a =
array([[-2.237, -4.037, -3.433, -1.694,  1.926,  1.701, -1.873, -2.827,
         3.248, -0.704, -0.734, -1.347,  0.384,  2.421],
       [-4.313, -2.930, -2.353, -1.473,  3.850,  5.468, -0.630, -7.101,
         5.376, -3.864, -2.239, -1.790, -0.191, -0.444]])
a[0,0] = -2.237
a[0,13] = 2.421
a[1,7] = -7.101
a[1,3] = -1.473
a[0,6] = -1.873
a[1,1] = -2.930
a[0] = [-2.237, -4.037, -3.433, -1.694, 1.926, 1.701, -1.873, -2.827, 3.248, -0.704, -0.734, -1.347, 0.384, 2.421]
a[1,2] = -2.353
a[0,8] = 3.248
a[:, 10] = [-0.734, -2.239]
a[1,13] = -0.444
a[1,8] = 5.376
a[0,2] = -3.433
a[:, 12] = [0.384, -0.191]
a[1,4] = 3.850
a[0,12] = 0.384
a[:, 11] = [-1.347, -1.790]
a[:, 9] = [-0.704, -3.864]
a[:, 3] = [-1.694, -1.473]
a[0,10] = -0.734
a[0,3] = -1.694

M =
-0.063   0.082  -0.164  -0.094   0.042  -0.005   0.151
 0.023  -0.089  -0.017  -0.033   0.048  -0.052  -0.028
-0.066   0.011  -0.032   0.040  -0.041  -0.007  -0.050
 0.028  -0.063  -0.098   0.040  -0.052  -0.076   0.110
-0.085  -0.044   0.061   0.054  -0.081  -0.189   0.082
-0.076  -0.220  -0.023  -0.087  -0.129  -0.083   0.062
-0.009   0.000   0.049  -0.214  -0.043  -0.085   0.126
-0.016  -0.095   0.041  -0.068   0.140  -0.113   0.097
M[-8][0]: -0.063
M[2][5]: -0.007
M[0][1]: 0.082
M[-6][6]: -0.050
M[-6][-7]: -0.066
M[6]: [-0.009, 0.000, 0.049, -0.214, -0.043, -0.085, 0.126]
M[:, 6]: [0.151, -0.028, -0.050, 0.110, 0.082, 0.062, 0.126, 0.097]
M[4]: [-0.085, -0.044, 0.061, 0.054, -0.081, -0.189, 0.082]
M[3]: [0.028, -0.063, -0.098, 0.040, -0.052, -0.076, 0.110]
M[-5][-5]: -0.098
M[7][-1]: 0.097
M[0][4]: 0.042
M[-7][2]: -0.017
M[6][4]: -0.043
M[0][2]: -0.164
M[-7][-2]: -0.052
M[-1][-6]: -0.095
M[-1]: [-0.016, -0.095, 0.041, -0.068, 0.140, -0.113, 0.097]
M[:, -5]: [-0.164, -0.017, -0.032, -0.098, 0.061, -0.023, 0.049, 0.041]
M[:, -7]: [-0.063, 0.023, -0.066, 0.028, -0.085, -0.076, -0.009, -0.016]
M[7][3]: -0.068
M[-7][0]: 0.023
M[5][-2]: -0.083
M[2]: [-0.066, 0.011, -0.032, 0.040, -0.041, -0.007, -0.050]
M[-6][-6]: 0.011
M[:, 5]: [-0.005, -0.052, -0.007, -0.076, -0.189, -0.083, -0.085, -0.113]
M[-3][6]: 0.062
M[-5][-2]: -0.076
M[6][2]: 0.049

A =
[[5021, 4644, 5104, 3022, 5060, 4186, 3670],
 [4961, 4598, 5049, 3047, 5013, 4160, 3661],
 [4764, 4420, 4846, 3106, 4825, 4064, 3623],
 [3374, 3837, 3513, 8410, 3887, 5318, 6557],
 [5630, 5119, 5660, 2774, 5550, 4457, 3741],
 [4838, 4482, 4927, 3079, 4900, 4096, 3636],
 [4919, 4559, 5010, 3060, 4976, 4138, 3656],
 [3332, 4224, 2865, 6834, 2777, 4935, 5585],
 [5213, 3355, 7052, 8163, 8401, 5460, 7111],
 [3258, 4347, 2662, 6543, 2461, 4849, 5422]]
A[0,0] = 5021
A[:, 2] = [5104, 5049, 4846, 3513, 5660, 4927, 5010, 2865, 7052, 2662]
A[:, 1] = [4644, 4598, 4420, 3837, 5119, 4482, 4559, 4224, 3355, 4347]
A[9,3] = 6543
A[8,6] = 7111
A[1,4] = 5013
A[1,1] = 4598
A[2] = [4764, 4420, 4846, 3106, 4825, 4064, 3623]
A[5,0] = 4838
A[4,5] = 4457
A[:, 0] = [5021, 4961, 4764, 3374, 5630, 4838, 4919, 3332, 5213, 3258]
A[1,0] = 4961
A[7,3] = 6834
A[8,4] = 8401
A[3,4] = 3887
A[9] = [3258, 4347, 2662, 6543, 2461, 4849, 5422]
A[6,0] = 4919
A[9,2] = 2662
A[0,4] = 5060
A[8,5] = 5460
A[6,4] = 4976
A[2,4] = 4825
A[5,6] = 3636
A[3,0] = 3374
A[0] = [5021, 4644, 5104, 3022, 5060, 4186, 3670]
A[2,5] = 4064
A[3,6] = 6557
A[3,1] = 3837
A[2,3] = 3106
A[1,3] = 3047
A[4,6] = 3741
A[:, 4] = [5060, 5013, 4825, 3887, 5550, 4900, 4976, 2777, 8401, 2461]
A[6,3] = 3060
A[5,3] = 3079
A[:, 6] = [3670, 3661, 3623, 6557, 3741, 3636, 3656, 5585, 7111, 5422]

data =
[[ 137.51    3.19   -3.47  -24.39  230.70  134.89  -19.17]
 [  55.25 -157.72 -170.39 -233.37  141.27   57.36 -207.13]
 [  84.85   86.32   84.40   62.27   12.82   82.10   66.08]]
Rows and columns are counted from 0.
row 0 col 0 = 137.51
row 1 col 1 = -157.72
row 0 col 1 = 3.19
row 2 col 5 = 82.10
row 0 col 4 = 230.70
row 0 col 5 = 134.89
row 0 col 3 = -24.39
row 1 col 4 = 141.27
row 2 col 2 = 84.40
row 1 col 3 = -233.37
row 1 col 0 = 55.25
row 2 col 3 = 62.27
row 2 col 6 = 66.08
row 2 col 4 = 12.82

x =
[ 2.904  4.485  1.409  0.721 -3.276  6.119 -3.496  2.888 -5.027  1.451
 -1.458  1.676 -1.398  6.023]
x[0] -> 2.904
x[6] -> -3.496
x[13] -> 6.023
x[3] -> 0.721
x[4] -> -3.276
x[7] -> 2.888
x[5] -> 6.119

arr =
[[-660 -648  455  309  -47 -654   85  114  399 -636  427  104  157 -117
   161 -648]
 [-705 -644 -272 -460   62 -643 -311   39 -399 -674 -461 -176  100    7
  -146 -644]
 [ 448  323 -676   21  382  493  104 -666 -694  498 -570  220 -658  427
  -670  430]
 [ 482  361 -653 -610 -695   30 -650   64 -561 -638 -688 -680   70 -650
   337  343]
 [ 490  475 -448 -665 -668  278 -623  505  428 -561 -642 -670  490 -682
   490  427]
 [-415 -104  493  412 -380 -603  214  504  505 -657  474   77  508 -506
   502 -428]
 [-565 -521  484  194  151 -561   20  505  498 -595  397  183  511 -324
   468 -535]
 [-610 -495  430  462  513 -286  475 -324    0  464  467  507 -258  464
  -576 -573]]
arr[0, 0] => -660
arr[3, 12] => 70
arr[5, 7] => 504
arr[2, 5] => 493
arr[:, 5] => [-654, -643, 493, 30, 278, -603, -561, -286]
arr[5, 14] => 502
arr[1, 2] => -272
arr[2] => [448, 323, -676, 21, 382, 493, 104, -666, -694, 498, -570, 220, -658, 427, -670, 430]
arr[3, 4] => -695
arr[:, 8] => [399, -399, -694, -561, 428, 505, 498, 0]
arr[6] => [-565, -521, 484, 194, 151, -561, 20, 505, 498, -595, 397, 183, 511, -324, 468, -535]
arr[5, 3] => 412
arr[3, 1] => 361
arr[:, 13] => [-117, 7, 427, -650, -682, -506, -324, 464]
arr[:, 10] => [427, -461, -570, -688, -642, 474, 397, 467]
arr[4, 11] => -670
arr[:, 0] => [-660, -705, 448, 482, 490, -415, -565, -610]
arr[1, 7] => 39
arr[5, 8] => 505
arr[1, 8] => -399
arr[1, 5] => -643
arr[1] => [-705, -644, -272, -460, 62, -643, -311, 39, -399, -674, -461, -176, 100, 7, -146, -644]
arr[4] => [490, 475, -448, -665, -668, 278, -623, 505, 428, -561, -642, -670, 490, -682, 490, 427]
arr[:, 3] => [309, -460, 21, -610, -665, 412, 194, 462]
arr[5] => [-415, -104, 493, 412, -380, -603, 214, 504, 505, -657, 474, 77, 508, -506, 502, -428]
arr[4, 12] => 490
arr[2, 11] => 220
arr[7, 6] => 475
arr[4, 6] => -623
arr[:, 12] => [157, 100, -658, 70, 490, 508, 511, -258]
arr[6, 5] => -561
arr[3, 0] => 482
arr[0, 15] => -648
arr[2, 8] => -694
arr[7, 7] => -324
arr[5, 6] => 214
arr[:, 7] => [114, 39, -666, 64, 505, 504, 505, -324]
